Here is a tiny trained network, its code and every weight. The questions are about switching its units off for an input and a class, where a switched-off unit gives its printed mean instead of its output.

import numpy as np


def w(rows, s, z=0):
    codes = np.array(rows[::2]) - 128.0
    scale = np.full(codes.shape[1], s)
    scale[-1] = z or s
    return codes * scale


def norm(h):
    return h / np.sqrt((h * h).mean(-1, keepdims=True) + 1e-5)


def f(y):
    return np.maximum(y, 0)


def log_softmax(a):
    a = a - a.max(-1, keepdims=True)
    return a - np.log(np.exp(a).sum(-1, keepdims=True))


def net(x, mask):
    res = np.array(x, float).reshape(1, 7) / 4 @ E
    u = 0
    for l in range(3):
        y = f(norm(res) @ A[l][:, :-1].T + A[l][:, -1])
        res = res + np.where(mask[u : u + 6], y, B[l][:, -1]) @ B[l][:, :-1]
        u += 6
    return log_softmax(norm(res)[-1] @ U[:, :-1].T + U[:, -1])


A, B = {}, {}
E = w([
[130,128,128,131,128,131,130,128,128],'x0',
[127,129,127,126,128,129,128,128,130],'x1',
[127,129,126,128,127,128,128,128,128],'x2',
[117,108,254,106,152,67,127,78,130],'x3',
[127,128,129,128,128,127,127,129,125],'x4',
[114,214,135,95,56,135,214,84,125],'x5',
[236,142,141,166,53,147,83,116,187],'x6',
],0.0053)
A[0] = w([
[1,145,102,99,158,132,196,104,122,98],'0.n0',
[78,132,149,114,136,142,124,133,121,95],'0.n1',
[125,104,116,129,139,138,51,99,162,121],'0.n2',
[46,103,85,111,237,96,140,148,104,159],'0.n3',
[88,126,46,149,148,162,175,142,102,72],'0.n4',
[117,145,69,106,88,119,161,93,138,4],'0.n5',
],0.0082,0.0021)
B[0] = w([
[253,124,112,146,199,37,157,186,53,232],'0.n0',
[98,104,133,110,157,79,158,132,96,158],'0.n1',
[172,91,115,131,152,116,113,191,56,167],'0.n2',
[62,164,168,147,23,252,105,61,203,254],'0.n3',
[117,105,54,17,61,102,58,189,101,197],'0.n4',
[147,184,155,114,58,185,95,171,41,163],'0.n5',
],0.0056,0.0086)
A[1] = w([
[26,108,125,91,144,122,86,125,153,66],'1.n0',
[68,109,146,179,196,170,164,80,133,5],'1.n1',
[133,168,138,140,118,135,177,96,168,67],'1.n2',
[123,109,255,129,133,118,112,90,121,205],'1.n3',
[136,123,94,118,207,41,189,107,158,51],'1.n4',
[99,186,138,99,42,136,148,73,177,55],'1.n5',
],0.011,0.0016)
B[1] = w([
[139,144,88,127,55,138,177,51,160,179],'1.n0',
[127,86,74,84,117,80,165,111,162,161],'1.n1',
[86,104,99,131,163,119,143,117,149,155],'1.n2',
[104,148,90,101,149,2,149,133,169,254],'1.n3',
[139,81,178,142,110,243,113,95,74,149],'1.n4',
[58,66,85,106,112,133,137,77,166,197],'1.n5',
],0.0083,0.0097)
A[2] = w([
[108,119,226,121,121,138,162,53,119,149],'2.n0',
[129,92,86,146,109,194,105,147,127,75],'2.n1',
[78,159,146,164,83,254,129,83,129,17],'2.n2',
[111,131,233,133,184,88,182,93,115,37],'2.n3',
[126,172,215,142,191,78,105,161,142,6],'2.n4',
[160,161,87,171,159,189,108,189,114,119],'2.n5',
],0.012,0.0014)
B[2] = w([
[138,106,177,114,145,61,180,98,137,191],'2.n0',
[150,112,172,188,142,168,114,84,126,254],'2.n1',
[103,120,63,135,97,195,17,147,105,237],'2.n2',
[132,95,180,159,89,252,119,101,98,225],'2.n3',
[192,108,94,92,157,162,71,193,112,184],'2.n4',
[78,182,150,129,168,75,190,136,164,214],'2.n5',
],0.013,0.0057)
U = w([
[86,128,58,160,63,233,30,108,134,240],'0',
[76,79,108,73,103,33,167,58,211,208],'1',
[126,227,91,82,114,107,188,213,38,103],'2',
[166,70,254,106,129,186,183,99,50,8],'3',
[127,188,193,245,214,127,144,147,200,101],'4',
[223,80,131,91,187,92,39,217,149,61],'5',
],0.0092,0.0012)

Each question gives the input, the list of numbers given to net, and the class t.
The units are the neurons (one row each of A and B). Each row of codes is followed by its name. A weight is (code - 128) times the scale printed after its matrix; where a second scale follows, it is the last column's (A, B and U).
mask holds one flag per neuron, layer by layer. A switched-off neuron (its flag False) gives its mean, the last column of its row in B, instead of its output. The means were averaged over made-up inputs and are rounded, as every weight is.
A unit's drop is (log p(t) with every unit on - log p(t) with that unit switched off) / (log p(t) with every unit on - log p(t) with every unit switched off).
The circuit of an input: a set's keep is (log p(t) with only the set's units on - log p(t) with every unit switched off) / (log p(t) with every unit on - log p(t) with every unit switched off). Starting from the 12 units with the biggest drops (on a tie, the unit counted first), units are removed one at a time, each time the one whose removal leaves the highest keep (on an exact tie, the one counted first), for as long as the keep stays at least 0.8.
circuit, biggest first: the units of the circuit, biggest drop first
unit that matters most: the unit with the biggest drop
k most important neurons: the k neurons with the biggest drops, biggest first
top k neurons in layer l: the k neurons of layer l with the biggest drops, biggest first
drop when u is switched off: that unit's drop, to one decimal
input [8,4,2,1,-1,1,5], class 1: circuit, biggest first	[2.n2]
input [8,-7,-6,4,-6,1,0], class 3: circuit, biggest first	[0.n3 1.n4]
input [-4,3,-1,1,1,-6,4], class 5: 2 most important neurons	[0.n4 1.n0]
input [6,-4,-8,0,-8,5,-2], class 2: 2 most important neurons	[0.n5 2.n1]
input [-8,1,6,5,-1,5,0], class 3: circuit, biggest first	[0.n3 2.n3]
input [-1,-5,-1,8,4,-4,2], class 5: 2 most important neurons	[2.n4 0.n3]
input [8,5,4,-3,-5,-8,1], class 4: 3 most important neurons	[0.n2 2.n5 1.n5]
input [-5,0,2,3,0,1,0], class 3: circuit, biggest first	[0.n3 1.n4]
input [6,-4,-4,3,7,-3,1], class 5: 2 most important neurons	[0.n3 0.n0]
input [-7,0,-7,6,8,-1,4], class 5: 3 most important neurons	[0.n3 2.n4 1.n3]
input [-8,-4,7,4,-1,-3,1], class 5: 4 most important neurons	[0.n3 2.n4 0.n2 0.n0]
input [-5,-6,-6,6,1,5,-6], class 3: 2 most important neurons	[0.n0 2.n3]
input [-4,8,8,6,5,-8,-1], class 1: 2 most important neurons	[0.n0 1.n0]
input [3,-4,4,-2,6,-4,7], class 4: 2 most important neurons	[0.n3 1.n3]
input [6,2,7,0,-1,5,-1], class 2: unit that matters most	0.n5
input [0,7,-8,-5,-8,-5,8], class 4: 2 most important neurons	[0.n3 2.n5]
input [6,-4,-7,-1,-7,-8,3], class 4: 2 most important neurons	[1.n3 2.n5]
input [-2,4,6,-4,-5,-4,8], class 4: 2 most important neurons	[0.n3 2.n5]
input [-5,5,7,6,2,2,-1], class 3: 2 most important neurons	[0.n3 1.n4]
input [6,4,6,-5,-7,-5,8], class 4: unit that matters most	0.n3
input [5,-6,0,-6,-2,3,-5], class 2: top 2 neurons in layer 0	[0.n0 0.n4]
input [8,5,-4,2,-8,-6,1], class 5: drop when 0.n4 is switched off	0.3
input [-4,2,-1,7,0,5,-1], class 3: drop when 0.n3 is switched off	1.9
input [-7,-4,-7,-7,-7,7,-2], class 2: drop when 0.n3 is switched off	0.9
input [6,6,4,-7,-6,-8,8], class 4: drop when 0.n3 is switched off	0.1
